Each row has a hidden value. The values are split into ranges, and the group after each row names the range that its value falls in. Each part has its own value, ranges and names.
[  31   21 -214  -38 -124  201  -63 -234 -193  -50 -141  149   59 -231
   74  328 -559  279 -115 -290  277   54   53  -96  189   70  257  154
 -293  -38 -196  420  195  -79   10 -342  -49 -135  -87  -35  162  140
   75   65  535]
dabov
[ 155 -132   14 -491 -195   -5  245 -116  -19 -168    8  134   39 -185
  336   69    8  147 -282 -163    8  199  116 -339  108  100 -361  376
  -19 -160 -220  -51  250 -192 -190 -187 -109   47 -180  149  430  320
  -60   67  464]
Piru
[  42   39   -4  -68  -35  269   -7 -247  -14  149  198    0  337  206
   18   30  241   -3  146   -5    5  -69 -287  130   26  -39    7  308
  -82   77   96  -41 -153   67   63  178  126   49  164 -254 -278   52
  -94   -5 -181]
Kez
[  77  158 -278  233   61  259 -215 -244 -141  352  314   90  317  237
 -366   48  -30   93  203 -250 -145 -113 -289  285   77  -88  394  -36
 -158   64  346 -121 -187   14  100  304  192 -166   90  -79 -204 -100
  -19  -41 -229]
vugat
[ 321  -15  138 -207   93 -182  -80  139   95  161  426  180   88  107
    2 -270  571  -11  -77  -88 -392   49 -142    5  150 -188 -110  -36
  241  -88  259 -594 -108 -173 -144  177   11   -8 -211  158  305  100
 -185 -224   29]
Tek
[-341 -365 -154 -107  167  189   96  353  -60 -336  -28 -123   68   -9
  121   42 -195  147  215 -221  149  -21 -182  245   48   34 -133 -161
  -47   39   95 -198  115  -26  -54  102  342  -29  146    7 -340  -86
  114  164 -266]
vugat
[ -30 -144 -159  180 -214  299 -127   12 -298 -133  -58  193  144 -117
  -34  258 -424  330  178 -146  450   36  -41  369  128  165   98   91
 -340   89  -81  306 -139  104   -4  -71 -154 -199   58 -161 -385   70
  -48  -23  200]
Tek
[   9  -53 -136 -166 -315  372  -24 -366 -184  -43  -36   81  184  -90
   10  114 -385  356  218 -119  170   86   29  127 -111  150  -39  264
 -355   -3  -90  293  -34  132  140  -40 -173 -345  185 -147   41  106
 -101  -89  110]
gegor
[-233 -357   77 -192  253   67   28  487   57 -442   43 -204 -123 -153
  272   23  -98   61  157 -129   42  -34 -191  115   70 -152  -66 -270
  197  -70    2 -239  150  -74  -22 -104  356   58   20    1 -140  -92
  100  155 -125]
dov
[ 236  132  -93  428 -276  530 -393 -251 -175   54  398  245  256  -19
 -659   47   52  269  438 -286 -137   23 -364  612   -6  159  115  -29
 -278  117  281  169 -496  392  -47  477  -69 -260  140 -110 -245  -38
 -169  109 -275]
Kez
[  69  220   92 -313  231  -50  123 -209  101  187  -87   52  255  121
  477  -66  200  -57 -281   70  102 -104 -142 -432  159 -153  178  389
 -111   44 -139  -20  139 -176  -16 -219  222  215    2 -259  280  160
  187   34  291]
Tek
[ 208  330 -232  172  -90  237 -151 -579 -284  620  223  -44  355  236
   35  280 -442   79  141  149  201 -203  -88   20  -62 -272  736  356
 -218  -93   15  149 -213 -118  548 -114  -55 -238  112 -392 -268  -42
  -52 -275  124]
sut
[-254 -363   42   13  156  282   57  428  179 -460   69 -183  112 -128
   19  -81  112  111  295 -146   44   22 -363  335  -19   69 -473  -56
  -39   26   89 -207  -70  174   -2  300  361   72  216   46 -348 -103
   28  283 -441]
Kez
[ -14 -317 -122 -481   90 -363  536  298   37   25 -145  -63  149  -47
  800  -31 -191  106 -417  166  358  126  272 -473   55  -55 -518  522
  -55 -300 -263 -534  313 -538  204 -236  -53   57 -158  268  150  226
   22 -209  435]
Tek
[ 141  107   69   -4 -140  359 -321 -144 -141 -147  233  267   58  -67
 -358 -185   92  313  376 -289 -259   35 -243  348  -49  114  141 -239
 -186  138  216   70 -269  326 -255  274   17 -307  124 -145  265    0
    3  105 -190]
Lomil
[ -92   83   67  196  172  302 -221  126 -136 -235   -3   15   37 -106
   46  102 -225  138  244  -95  226 -167 -325  219   85  -64  455 -189
 -153  134  -36  235 -145  175  -61  -68  303   24  129 -370 -209 -107
  273  315  -58]
dov
[ -62 -112  131 -399  382 -221  224  228  146  -84  -49 -262  -38  -59
  764  165  -48 -189 -341  112  172 -120  -65 -500  221 -394  178  182
  301 -199 -265 -206  381 -436  141 -533  354  352 -176 -102   84   74
  165   50  397]
sut
[-138   57 -237  335  365   39  -32   61   56  271 -197 -191  292  -22
  331  326 -536   29 -139   79  582 -211 -169  -80  229 -265  432  282
 -292  -48 -161  197   91 -230  567 -355  262   90   51 -175 -429 -111
  168  -86  313]
dabov
[ -33  -90 -406   27  212  -29  126   15   92  358  168 -138  315  131
  -19  -35 -205  101  -45 -162  -73  -10  -81  -31    7 -149  -92  165
 -145 -197  237 -486   96 -298  421  219  218 -173   33  317  -28  -97
  -32 -192 -115]
dabov
[  96  -34   82 -166  -77  117 -104   55 -182  -83  184  119   21  -19
   62 -180  -62  259  292  -14  -58    7  -69  178 -124  -37   82 -125
  -63  -24   93 -200 -181   61  -22   90  -43 -297   70 -140  152   -1
   -2 -103 -100]
dabov
[-100 -422 -146 -159 -158  177   85  339 -154 -433  114  207   31 -105
 -141  -78   20  318  171 -393  -35  208  -51  363   67  304 -509 -152
  -96   35  165 -298  -12   60 -403  335   18 -161    1  264  -70   96
  -57  157 -163]
Tek
[ 359  373 -104  328  -75  319 -396 -313 -283  285  543  304  201  179
 -574   18  173   91  234 -308 -349 -106 -359  344  102  -48  615 -184
  -58  102  377  -70 -419  155 -226  403  113 -127  -32 -171   -5  -38
   25  176 -184]
sut
[-122  -87    7 -161  449 -198  230  382  236  -39 -140 -159  143  -63
  555 -160  -47   23 -217   86  201  -68 -117 -318   82 -189 -149  173
  -85 -119 -107 -372  183 -277  207 -120  361  154    7   72  148  -23
  256   53  109]
Lomil
[ 114  282  171 -294  344 -113   18 -110  136  112  -46   50  102   14
  450  -82  192  -82 -307   -4  -27 -132 -183 -494  210 -251  353  168
   11    8 -127  -24  194 -197  -82 -313  316  245 -102 -224  487  114
  272  116  361]
dabov
[-161  -10    4  -57  559 -149  152  363  252  -24 -142 -233  127  -67
  525  -79 -112  -39 -194   68  210 -154 -212 -320  118 -277   78   92
  -55  -99 -104 -270  199 -259  261 -186  495  220   19  -15   74  -97
  335  139   86]
vugat
[-154   33 -131 -384   18  207  224 -235 -143  -86 -145  -72  142   -6
  371   18 -395  197   48  -63  142  -38  -11 -267 -145   30  107  219
 -250  -42 -152   49  192  -70   55 -101  221 -110  191 -195  226   56
  276  199   30]
dov
[ 190  -60   47  -11 -285  321 -183 -190 -122   34  350   87  167   24
 -201    8   95  190  359  -48 -103   50 -175  375  -84    3  -60  107
  -42  -22  141  -35 -305  178   94  213 -166 -250  102 -138 -165   40
 -291 -166 -160]
Kez
[ -53   21 -201  193 -210  467  -91 -249 -188  -23  -70   79  297  -75
 -116  137 -445  367  295  -99  345    6 -128  305  -88  199   42  249
 -530   88  -50  356 -214  243  191  124  -55 -280  281 -214 -262   -1
   21   65  -45]
gegor
[-380 -257 -110  158  337  268  -25  495  116 -458 -134 -166   62 -204
    7  -95 -294  247  297 -238  171  -52 -323  297  -17   60 -153 -273
 -256   65   81  -82   11  160   59  196  488  -63  258   44 -201 -221
  291  353 -371]
dabov
[ 121  143   65  -24  104  130 -153   29   40 -202    8  214   10 -245
  -43 -106   -3  219  -49 -296  -94   37 -186  -68  139   53   94  -95
 -196   42  -15  101    8  100 -248  -10  168  -26  -58   13  499   65
  213  281  205]
Lomil
[  43 -348   84 -473 -244   76  238  137  -61 -438   43   80  -59 -253
  302   48   -8  200  -54 -158   39  227   73  -93   30  160 -538  202
   57 -152 -189 -122  168  -75 -243  -84 -102    1 -112  147  207  257
  -97  124  237]
Kez
[  63  -37  265    9  108   58  -96  164   92 -121  -46  -69   61 -182
  430  106  -49   51   13  218  369  -80 -167   -6  122 -202   97  212
  -34  -34 -258  168  -85   -1  235 -354   15  102    5 -300 -160   42
  -16  -78  296]
Piru
[-159 -131   39 -408  170   15  192   59   74  -83 -109 -122  142   40
  482 -120  -37   87   14   65  122  -38  -66 -189  -44 -100 -117  189
  -74  -34  -85 -185  165 -127  123 -118  210  -17  142 -133  107   39
  107  -51   -8]
Lomil
[  46  -99 -194 -119  -62  -41  311  -57  -19  101 -196  -52  234 -171
  535  254 -489  173 -323  107  530   77  164 -343   76    0 -213  650
 -301 -233 -370   60  186 -312  375 -327 -119   14  -67   74  -18  192
   14  -91  560]
Piru
[ 182   86  -33 -505   43 -148  293 -270  150  254   12  -14  227   17
  471 -137   55   60 -332   54  -76   73   94 -568  -27 -121 -216  533
  -96 -222 -137 -281  228 -317  200 -139   10  -17  -62  111  589  211
    6 -152  342]
gegor
[-421 -465  -84 -343  252   62  248  405   54 -345 -117 -302   33  -12
  453   22 -226   79  143  -52  206  -35 -100   38  -10 -100 -239  -47
   63  -63  -25 -296  274 -170  137  -92  372   13  160   -4 -288  -80
   96   36 -205]
vugat
[-198  -57 -103  130  292  235   86  182  364 -305 -278 -258  149 -433
  181  -12 -446  251  -24 -141  241   21 -220 -152  -50   36 -314  213
 -433 -122 -215  180  142   89  385  -35  383    2  209  163  213 -105
  283  369   48]
Piru
[ -43 -196  -35 -168 -311  187   35  -28 -517 -180 -105   61  -29 -110
  461  384 -709  295  187  141  630  -20  182  127  -14    1  320  153
 -139  -59 -331  299  -13  -89  112 -458 -270 -226   16 -409 -377  124
   -8 -143  388]
dov
[-106 -139  -14   70  183  144  -50  247   46  -98   90   27  213   86
   13  -70  196   65  135 -108   87  -57 -303  273  140  -11  -80  -20
  -83  123  156 -194 -123   51  -71  205  253   63  109  -82 -315  -41
   30   72 -218]
Tek
[ 421  177   98   37  -64   63 -165 -164   -6  304  547  223  248  186
 -230 -114  600  -53   24  -85 -360   -1 -299  132  132 -117   41  148
  131  -20  277 -353 -313  -10 -127  332  -13   55 -133  -25   43  108
 -214  -77  -72]
Kez
[-307 -243  -30   84  264  199  -51  326   26 -306 -161 -306  -12 -215
  330  249 -540  121  196    0  427 -136 -193  137   59 -195  210  -92
  -69  -53 -167  173  116  -25  350 -324  320   -3  145 -199 -398 -168
  154   96   27]
dov
[  44 -195  279 -103  -61  154 -101  248 -154 -239  252  187  101  156
  115  -17  532  -18  220   28   94  -39 -298  402  193    4  -50  -26
  180  202   95 -162 -275  123 -394  122   28  175    6 -349 -493  117
 -137   22 -155]
Piru
[ -56 -189 -199   -6 -441  458   26 -228 -325 -150  -56   88  214 -118
   -3  226 -550  428  332  -67  420  109   46  338 -144  271 -158  312
 -442    6 -138  328 -157  187  158   42 -265 -363  235 -173 -338   97
 -127  -41   37]
Piru
[  60   -2  -45 -374  -78   68  133 -124 -180  -16   81   12   47  -31
  282  -91 -279  234   96   -9  -23   26   67 -170 -184  -42   50  103
  -97 -154  -53 -199   51 -118   76  -35   11 -249   54  -68  345   64
  102  -20   54]
dov
[-134 -202   28    4  223  109    9  280  188 -197  -25 -113  134  -96
  187   26   52   49   18  -77  167  -25 -248   98  155  -72 -178   82
  -51   12  -23  -70   41  -10   89  -28  262  127   66  -12 -212  -21
   21   84  -15]
gegor

[-207  -50  102   18  -83 -431   26 -322  -15  202  -53 -244  186  230
 -132   59   49   37   19  112  208  -72 -274  104  275   75  221  -71
  109  174   95 -289  167 -229 -148 -309  260  -12  389  -22  -61   22
  -26    7  330]
Fad
[ 116   96   31  -16   15  405   28   28 -120  -31  -54   22  196 -237
  -71  -58 -147 -135   66  -87 -257  -86   90  -58  -11   77 -165  106
   59 -197   93  100   43   37   23 -102  -85 -146 -352   91  150  293
   92 -139 -279]
ligav
[ 141  -91 -320 -311  -28  -10  -27   66   82 -147 -134 -105   81 -243
  115  196  -44  -39 -101  309   71  291  285  -59  217   -5    9  114
  311 -205   67   23   84  227   43  274   31  104   25   24 -143  -12
  351  -97 -340]
Sinek
[ 302  -13  -65  -30  113  409 -109  255 -108 -115   97   51   49  -27
  -89   17 -300 -235  -17 -285 -113  126 -110  227 -269  402 -118  -11
    2  199  237  250   12  156   42   38 -230   -5 -231  125  200  152
  133  200 -641]
zuf
[ -93 -132  205   88    6 -149  145 -357   53  121  -20  -32  277   71
  -76  105  -17   48   -7   36   56 -141 -111   62  136  164    4   74
   63  110  107 -253   46 -214 -107 -257  299   13   88   56   79  138
 -163 -181   74]
sed
[ 370  -47 -156 -154   29  304  -74  246   -1 -178  -30  141   95 -272
   81   94 -185 -142  -75 -109  -51  202  180  -49 -157   11 -193   18
  198 -111   73  187   52  303    2  210 -119   -3 -145  -29    3  143
   37   28 -791]
padot
[ 258  -99 -217 -325  -30  210   21  123  122 -152 -217   34  203 -306
  118  157  -90  -50  -69  150   33  220  316 -129   -7 -167 -144  -56
  318 -363   52   20   57  346   50  229   82   16   57  -56 -180  151
  215  -98 -777]
Fad
[  99  183  -15  -23 -140 -293 -235   71 -138  -55   28 -173   24 -102
  -25   16  -66 -131  -71 -107  189  216 -213   -7  133 -212  161 -118
  166  111   27   92  338   75 -234  -21 -125 -115  269 -209 -158   90
  -20  218   42]
padot
[ 257    0 -136 -128    1  217   10  -33  -54  -25 -199   81  289 -307
   14   37  -70  -47  -22   91 -137   -4  289 -205   15 -108 -225   23
  229 -374   24  -44    8  169  -71  112  -24  -53 -154  -15   13  239
   36 -149 -473]
gemi
[ -11  -72  -65 -300 -165 -196  -73  -64   95  -73 -196 -118  -33 -242
  145   97   46   33   -4   32  153  234  249 -223  124 -231   67  -69
  249  -51  -58   41  215  184  -88   84  217  202  136 -171 -310  131
  270 -175 -103]
gemi
[ 177    3 -231 -164   12   29  -32  -40  -34  -73 -122 -101  232 -190
  -29  114 -103  -87 -109  263  -33  160  153   -9  202   87  -13   93
  229 -229  132  -54   70   88  -41  193  -81   12  -24   78   16   88
  252  -30 -194]
gemi
[ -67 -147  423 -102   85  138  291  -86  293 -172   91   -8  123   27
 -208  192 -260 -146 -113 -106  145  235 -137  331   26  262  107  133
   34  206  271  -19  196  -63  122   21  431  141  196  109   -1  146
  169  -98 -348]
gemi
[   7  -24 -137  -58  -28  100 -100  205  -90  -68  175  -30 -210  -68
   88   16  -71  -92   54  -84 -114   60   20    6  128  271   26  332
   78  258   13  254   91   -9   91  -81 -115   39 -362  104  126  -90
   79  -68    5]
sed
[-243  -21   66   37  -75  143  -86   23 -253  269   44  -56 -304  117
    8 -227   98   19  401 -410 -210 -345  -18 -143  -91  242  -70   99
  -93  405 -104  214   -4 -109   42 -553   82   56 -482   31  129   90
   23 -203  206]
zuf
[ 208  -34  229  -79  136  321  180   95  143 -179   46   57  257  -48
 -243  142 -332 -237 -142 -108   69  235 -132  316 -107  181  -36    5
   90  -15  297   22  139  106   75  141  141  -45  172   80   59  197
  102  104 -740]
Fad
[   1 -137   54   -8   41  -60   73 -145  -62  196  -23   68   35  143
 -165  -53  -29  -24   66  -74  -78 -114   51  -40   75  294  -19  151
   75  160   27 -125   13 -167  -48 -102  158  178  -79   91  180   13
  -57 -111  -23]
ligav
[-131  133  104    0 -128   75 -190   69 -232  122    8 -188 -127   71
  -54 -189  -43  -91  241 -413  -73 -138 -240   -4 -110   79   66 -164
  -62  308   33  213  171  -25  -64 -458  -60  -77 -135  -65  -13  208
  115   68  117]
dami
[ 129   -8 -251  -61   55  178 -109   84 -141  -26   22 -126   82  -42
  -12   58 -133 -121   11   64  -97   58  -24  138   46  355  -31   98
   83   67  180  105  -16   61   34  -17 -200  -29 -230  167  150   47
  248   63 -197]
Fad
[  46 -170  117 -124   35    7  276    6  305 -141   83   45  293   40
  -82  254 -182  -86 -216  252  145  168 -118  228  273  102  103  240
  251 -101  192 -209  154  -70  143   50  297  -86  337  109   11  -83
 -114  -45 -460]
Sinek
[ 263  135   42  176   36  121 -171   55 -326  116   70  123   69  -26
 -183 -182 -155 -181   47 -362 -208 -117 -103  -60 -132  184 -132   29
   -8  150   37  110   80  -64 -213  -93 -282  -64 -269   -6  284  193
 -231  136 -134]
ligav
[ 233   -2 -256 -324 -102  134 -117  433   51 -178  -17   11  -52 -141
   92   53 -139 -152  -69    4   47  282   76  -56   55 -135   37   22
  309 -134   14  189  206  292  111  157 -112  -66  121  -84 -154  -73
  119  143 -660]
zuf
[ 201   40 -244  -57    1  257  -57  250 -180   21   30  128   -9 -176
   36  -67  -40  -92   75    4 -246  -92  197 -195   95   32 -185  289
  198 -158  -74  136    6   88   54   -6 -195 -134 -389   49  169  -27
 -116  -86 -337]
Sinek
[ 273  124 -354   51   -5   82 -339  100 -473  167  -67   48 -123 -217
   50 -188   52  -58  185 -217 -263 -135  262 -336  -99   73 -261   59
   87   57 -133  235  -50  143 -229   -3 -398   37 -566  -58  177  129
  -15  -12  -35]
Sinek
[ 276   87   18    2  114  200  -46   96  -60 -202  100  -36  180 -155
 -165  113 -308 -254 -170  -65  -12  269 -111  254  -18  259  -15   91
   65   65  273  142  141   83  -57  214 -182  -34  -64   98  141  168
  165  167 -357]
sed
[ -43   -7  313  250  145   76    7 -135 -242  284  147  -41   57  458
 -432 -173 -203 -168  151 -462  -84 -251 -478  355 -205  638   37  -66
 -215  577  258  -40   11 -312  -97 -415   17   39  -48  171  375  137
  -94  218   48]
dami
[ 113   70 -140  -32 -213 -295 -149   41  -58   15   -1  -11  184  -88
  115    9   12  -17 -108  119   33   -8 -106 -208  320 -274  105   70
  293 -162  -92 -115  250  -65 -161 -137 -118 -230  205 -144  -60  -42
 -356   56   25]
ligav
[ 135    0   32  -22   42  -42  -66 -120 -186  143 -114   35    3  -57
 -171  -85  -33  -64   81 -207  -44   -3  156 -135  -80   97 -111  -28
   71  115    0   14   59   33 -199   60   46  206 -112  -59   65  186
   69  -46 -100]
gemi
[-173   42  -38 -285 -187 -316  -21  129   85   -9  -29 -260  -75   98
  -61   39    3  -72  -14  146  244  215 -156   30  374 -192  338    6
  275   14   11  -37  358    7   54  -85  185  -49  482 -116 -278 -146
  194   95   54]
zuf
[-259 -129   75 -111 -149  -87  123 -112  109   71   -3  -60   -4   -9
  116   42   90   89  104   86  -28 -141   43 -137  300   -3   80  250
  153   35  -72  -81  120 -162   98 -348  315   -6  -66   30  -46  -20
  -60 -332  172]
gemi
[-299   73  179 -185 -183 -288   86  -90  118   46  -70 -347  159  178
 -161   38  -31  -54   -2  144  245   68 -353  155  370 -168  371 -117
  184  -24  126 -197  359 -136   28 -319  303 -172  598  -72 -255   21
  166   70  183]
dami
[  22 -136 -257 -295 -146  130  -87  268   16    1  -73   33 -192 -112
  243  -13   57   25  152  -59  -65    7  245 -254   23  -65  -65   89
  235  -16 -136  180   53  206  144 -123   59   56 -187  -58 -126  -61
   84 -160 -407]
zuf
[  29 -167 -304 -106  -93    7 -221  108 -138  120   -5  -28 -167   66
  221  -35   49   48  169 -150  -96 -114   63 -131  -63  276  -51   31
   89  288  -49  144  -55   52   11 -267  -99  119 -298   38   60  -53
   27  -47 -119]
zuf
[ 367   90 -230 -128 -131 -199 -318   23 -161  -49 -190  -14  147 -280
   80   -1  -62  -87 -115  -83   63  232  135 -253  -27 -244  -34 -241
  251 -138  -27   51  202  237 -331  215 -240   48  126 -231 -147  216
   23  149 -278]
ligav
[ -44  -24 -128 -218  -91   55  131  -34  102  -18 -161 -126  288 -149
   48  120   10    6   -8  362   13   -7  102  -74  321 -182   14   89
  299 -407   45 -168  101   58  104  -95  178 -201  135   23 -130   58
  112 -181 -249]
Fad
[-291 -121  -40  -73  -98 -190   62  -91  -67  330  -23 -129  -41  358
  -88 -110  117   71  213   59  -38 -309 -136  -40  273  207  147  127
  111  169  -37 -199   40 -269   83 -485  223  -11   68   88   72 -167
  -68 -103  256]
dami
[ 349   64 -294  -16   14  181 -297  275 -288  -55   70  100 -149 -230
   88  -65 -105 -144   34 -242 -189   87  167 -154 -126  162 -184  137
  102  143  -31  337   28  196 -112  130 -396   53 -473  -14  161   58
    2   78 -304]
sed
[ 290  -27 -224 -252  -64  235  -67  296   -1 -122  -74  152    8 -268
   97   -4 -110 -114  -40  -18 -136  154  292 -229   25  -97 -121  130
  278 -242  -51  156  107  235   56  192 -116    7 -167  -38  -18   39
   37  -55 -610]
ligav
[  65  -40 -225 -360 -148 -114  -53  -54   10  105 -390 -141  206  -88
   18    0   62   41   55  168   94   45  219 -246   94 -303    3 -293
  330 -367  -25 -174  111  221  -74   -1  153   29  330 -159 -299  139
  251  -40 -367]
dami
[ -37  162  129  -99 -109 -181    7   40   33  -56    1 -240  223   55
 -201   55 -144 -168 -109   84  215  180 -362  193  269 -177  269 -102
  194  -76  167 -103  366  -34  -51 -103   76 -248  534  -92 -161   62
   59  222  -67]
zuf
[ -20 -193 -159 -148   22  126  107 -117   35   91 -133  -42  157  -21
   46   95   15   48   85  187  -73 -100  184  -35  104  216 -101  114
  160  -95   73 -117  -94   19   96 -120  183   59 -147  143   51   52
  161 -234 -257]
Fad
[  41  -88   77  240  110 -189 -115 -305 -249  216   94  -33   28  186
 -164  -21  -59  -34   60 -250  -33 -129 -164  130  -76  554  -31   59
 -112  545  136  -42  -40 -234 -258 -179  -28  224 -215  112  303  111
  -81   25  283]
sed
[  28 -241 -120 -170   50  192  150    1   78  103  -82   59  125  102
  -21   61  -46    8   71  106  -83 -107  126   16   42  284  -94  131
  165  -48   84 -123  -96    2  164 -114  198   68  -77  161  106  -31
   55 -152 -463]
zuf
